Below are the code and all the weights of a small trained network. Each question names an input and a class and asks about switching units off, where a switched-off unit gives its printed mean instead of its output.

import numpy as np


def w(rows, s, z=0):
    codes = np.array(rows[::2]) - 128.0
    scale = np.full(codes.shape[1], s)
    scale[-1] = z or s
    return codes * scale


def norm(h):
    return h / np.sqrt((h * h).mean(-1, keepdims=True) + 1e-5)


def f(y):
    return y / 2 * (1 + np.tanh(0.7978845608 * (y + 0.044715 * y**3)))


def log_softmax(a):
    a = a - a.max(-1, keepdims=True)
    return a - np.log(np.exp(a).sum(-1, keepdims=True))


def net(x, mask):
    res = np.array(x, float).reshape(1, 5) / 4 @ E
    u = 0
    for l in range(3):
        y = f(norm(res) @ A[l][:, :-1].T + A[l][:, -1])
        res = res + np.where(mask[u : u + 5], y, B[l][:, -1]) @ B[l][:, :-1]
        u += 5
    return log_softmax(norm(res)[-1] @ U[:, :-1].T + U[:, -1])


A, B = {}, {}
E = w([
[45,255,186],'x0',
[9,156,141],'x1',
[121,213,146],'x2',
[84,38,21],'x3',
[143,150,46],'x4',
],0.0072)
A[0] = w([
[252,54,54,85],'L0N0',
[220,56,152,124],'L0N1',
[141,146,31,255],'L0N2',
[48,52,2,70],'L0N3',
[116,24,193,147],'L0N4',
],0.018,0.0037)
B[0] = w([
[205,116,57,251],'L0N0',
[141,68,110,204],'L0N1',
[134,149,73,205],'L0N2',
[1,153,115,251],'L0N3',
[101,73,168,180],'L0N4',
],0.042,0.012)
A[1] = w([
[227,128,160,82],'L1N0',
[199,171,216,207],'L1N1',
[72,221,123,46],'L1N2',
[254,199,6,20],'L1N3',
[190,119,143,4],'L1N4',
],0.0084,0.0034)
B[1] = w([
[65,108,188,135],'L1N0',
[221,105,151,182],'L1N1',
[157,167,76,193],'L1N2',
[255,173,147,255],'L1N3',
[24,122,136,98],'L1N4',
],0.016,0.0032)
A[2] = w([
[65,253,114,148],'L2N0',
[128,131,122,10],'L2N1',
[132,123,115,2],'L2N2',
[82,213,174,85],'L2N3',
[109,42,121,149],'L2N4',
],0.016,0.0049)
B[2] = w([
[168,254,196,254],'L2N0',
[57,96,126,107],'L2N1',
[12,83,93,108],'L2N2',
[147,92,194,181],'L2N3',
[174,127,228,195],'L2N4',
],0.018,0.0074)
U = w([
[5,183,114,152],'0',
[132,163,137,10],'1',
[164,71,33,162],'2',
[111,83,193,117],'3',
[170,228,219,150],'4',
[149,160,95,158],'5',
[119,162,110,102],'6',
],0.02,0.011)

Each question gives the input, the list of numbers given to net, and the class t.
The units are the neurons (one row each of A and B). Each row of codes is followed by its name. A weight is (code - 128) times the scale printed after its matrix; where a second scale follows, it is the last column's (A, B and U).
mask holds one flag per neuron, layer by layer. A switched-off neuron (its flag False) gives its mean, the last column of its row in B, instead of its output. The means were averaged over made-up inputs and are rounded, as every weight is.
A unit's drop is (log p(t) with every unit on - log p(t) with that unit switched off) / (log p(t) with every unit on - log p(t) with every unit switched off).
The circuit of an input: a set's keep is (log p(t) with only the set's units on - log p(t) with every unit switched off) / (log p(t) with every unit on - log p(t) with every unit switched off). Starting from the 12 units with the biggest drops (on a tie, the unit counted first), units are removed one at a time, each time the one whose removal leaves the highest keep (on an exact tie, the one counted first), for as long as the keep stays at least 0.8.
units of the circuit, in order: the units of the circuit, biggest drop first
top k neurons: the k neurons with the biggest drops, biggest first
k most important neurons of layer l: the k neurons of layer l with the biggest drops, biggest first
drop when u is switched off: that unit's drop, to one decimal
input [5,-6,4,-8,-4], class 4: top 2 neurons => L0N0; L0N1
input [2,7,7,-2,3], class 4: top 2 neurons => L0N0; L0N3
input [0,-3,2,5,8], class 0: top 2 neurons => L0N3; L0N1
input [4,8,-7,-4,-1], class 3: units of the circuit, in order => L0N0; L0N3; L2N0
input [4,3,6,-2,0], class 4: top neuron => L0N1
input [3,5,-6,-2,-5], class 3: units of the circuit, in order => L0N3; L2N0; L0N0
input [5,5,-6,1,-6], class 3: top 2 neurons => L0N3; L2N0
input [7,-5,-2,5,7], class 0: top 2 neurons => L0N3; L0N0
input [-5,-3,7,-4,-7], class 3: top 3 neurons => L0N0; L0N2; L2N4
input [2,5,-6,0,-5], class 3: 2 most important neurons of layer 0 => L0N3; L0N4
input [2,-2,8,-2,4], class 4: top 3 neurons => L0N0; L0N1; L0N3
input [-6,2,-5,-7,-4], class 3: 2 most important neurons of layer 0 => L0N4; L0N2
input [7,2,8,3,1], class 4: top 2 neurons => L0N0; L0N3
input [-8,8,-5,1,-5], class 3: units of the circuit, in order => L0N4
input [2,-6,2,-5,2], class 4: top 2 neurons => L0N0; L0N2
input [5,-1,-4,0,-6], class 3: top 2 neurons => L0N3; L2N0
input [-3,8,-1,0,-7], class 3: top 2 neurons => L0N4; L0N3
input [-7,5,-5,5,-5], class 0: drop when L0N3 is switched off => 1.0
input [1,1,-3,-7,-4], class 3: drop when L2N0 is switched off => 0.4
input [-3,1,-4,5,0], class 0: top neuron => L0N3
input [7,-7,5,-3,-1], class 4: drop when L0N0 is switched off => 0.3
